Here is a tiny trained network, its code and every weight. The questions are about switching its units off for an input and a class, where a switched-off unit gives its printed mean instead of its output.

import numpy as np


def w(rows, s, z=0):
    codes = np.array(rows[::2]) - 128.0
    scale = np.full(codes.shape[1], s)
    scale[-1] = z or s
    return codes * scale


def f(y):
    return np.maximum(y, 0)


def log_softmax(a):
    a = a - a.max(-1, keepdims=True)
    return a - np.log(np.exp(a).sum(-1, keepdims=True))


def net(x, mask):
    res = np.array(x, float).reshape(1, 3) / 4 @ E
    y = f(res @ A[0][:, :-1].T + A[0][:, -1])
    res = res + np.where(mask, y, B[0][:, -1]) @ B[0][:, :-1]
    return log_softmax(res[-1] @ U[:, :-1].T + U[:, -1])


A, B = {}, {}
E = w([
[50,9,177,144,130,191,83,138,170,167],'x0',
[254,150,249,130,132,127,150,149,186,108],'x1',
[20,213,217,142,163,110,151,168,69,151],'x2',
],0.0094)
A[0] = w([
[111,55,147,137,117,121,124,143,127,144,86],'n0',
[122,117,88,147,128,124,138,145,123,141,90],'n1',
[186,210,45,116,138,105,124,133,131,122,104],'n2',
[97,106,71,120,125,138,128,134,128,130,214],'n3',
[123,205,125,132,127,117,140,126,107,124,100],'n4',
[106,138,91,102,151,131,105,115,109,127,75],'n5',
[170,74,61,110,107,124,111,132,137,121,46],'n6',
[170,140,191,130,126,113,117,135,133,133,42],'n7',
[216,60,36,129,119,119,124,126,151,118,136],'n8',
[150,192,79,124,108,144,150,114,86,123,150],'n9',
[38,203,192,121,125,123,123,125,105,129,56],'n10',
[79,27,177,129,118,144,128,139,126,126,70],'n11',
[91,53,153,101,143,142,102,135,162,119,84],'n12',
[142,166,106,115,111,100,139,146,100,113,69],'n13',
[74,121,8,144,109,105,138,119,113,120,51],'n14',
[238,115,203,115,119,130,135,140,157,124,64],'n15',
[180,183,67,121,127,144,132,123,119,125,65],'n16',
[122,142,141,126,131,120,128,128,129,126,255],'n17',
[95,144,76,89,130,144,109,156,112,145,69],'n18',
[160,113,88,128,153,161,125,87,140,142,52],'n19',
[120,56,153,125,109,159,126,105,132,133,122],'n20',
],0.014,0.0099)
B[0] = w([
[118,143,109,159,143,97,118,120,167,135,173],'n0',
[136,169,125,134,140,135,159,112,115,140,143],'n1',
[132,109,98,152,150,76,90,119,195,150,211],'n2',
[211,134,185,97,100,136,74,106,99,132,209],'n3',
[78,88,87,139,138,127,148,142,152,130,175],'n4',
[155,164,140,122,127,117,177,98,133,92,151],'n5',
[39,140,112,120,159,163,216,155,116,128,183],'n6',
[115,182,97,155,144,155,193,77,116,100,169],'n7',
[51,110,149,107,115,131,155,215,77,122,254],'n8',
[149,102,107,126,116,86,80,111,149,155,194],'n9',
[27,138,110,127,134,151,228,177,103,125,208],'n10',
[130,99,47,144,128,103,141,98,196,122,206],'n11',
[127,122,80,146,168,84,119,100,155,149,193],'n12',
[111,100,97,151,144,141,133,115,203,132,158],'n13',
[164,190,165,165,148,185,162,41,125,90,202],'n14',
[171,180,162,141,135,172,144,42,107,111,241],'n15',
[94,107,53,152,146,116,139,112,170,146,174],'n16',
[218,80,189,68,78,119,4,179,81,133,211],'n17',
[156,160,145,152,149,160,171,101,135,113,160],'n18',
[84,146,127,139,103,129,196,153,131,131,154],'n19',
[134,130,105,142,128,90,89,132,162,148,193],'n20',
],0.021,0.015)
U = w([
[143,100,41,168,171,68,89,108,212,147,51],'0',
[200,215,163,148,149,195,149,42,100,55,83],'1',
[46,126,114,104,135,153,195,226,88,113,101],'2',
[218,96,172,61,74,117,11,175,95,123,253],'3',
],0.012,0.0065)

Each question gives the input, the list of numbers given to net, and the class t.
The units are the neurons (one row each of A and B). Each row of codes is followed by its name. A weight is (code - 128) times the scale printed after its matrix; where a second scale follows, it is the last column's (A, B and U).
mask holds one flag per neuron, in row order. A switched-off neuron (its flag False) gives its mean, the last column of its row in B, instead of its output. The means were averaged over made-up inputs and are rounded, as every weight is.
A unit's drop is (log p(t) with every unit on - log p(t) with that unit switched off) / (log p(t) with every unit on - log p(t) with every unit switched off).
The circuit of an input: a set's keep is (log p(t) with only the set's units on - log p(t) with every unit switched off) / (log p(t) with every unit on - log p(t) with every unit switched off). Starting from the 12 units with the biggest drops (on a tie, the unit counted first), units are removed one at a time, each time the one whose removal leaves the highest keep (on an exact tie, the one counted first), for as long as the keep stays at least 0.8.
circuit, biggest first: the units of the circuit, biggest drop first
most important unit: the unit with the biggest drop
k most important neurons: the k neurons with the biggest drops, biggest first
drop of u: that unit's drop, to one decimal
input [2,-8,8], class 1: 4 most important neurons -> (n14 n8 n3 n18)
input [8,2,7], class 0: circuit, biggest first -> (n11)
input [-1,0,4], class 2: 2 most important neurons -> (n10 n3)
input [6,-7,5], class 1: 2 most important neurons -> (n14 n3)
input [-6,-1,-7], class 2: 2 most important neurons -> (n8 n6)
input [2,-7,-8], class 2: 4 most important neurons -> (n8 n6 n15 n19)
input [3,-5,-6], class 2: 2 most important neurons -> (n8 n15)
input [0,-7,-7], class 1: 2 most important neurons -> (n14 n3)
input [8,8,7], class 0: 2 most important neurons -> (n11 n14)
input [-7,0,7], class 0: 2 most important neurons -> (n8 n9)
input [-7,-8,5], class 1: 4 most important neurons -> (n14 n18 n5 n11)
input [-3,-2,2], class 3: 2 most important neurons -> (n11 n12)
input [-3,0,-2], class 3: drop of n11 -> 0.2
input [8,-1,7], class 0: drop of n8 -> 0.7
input [6,-1,-8], class 2: drop of n8 -> 1.7
input [2,-4,4], class 1: most important unit -> n8
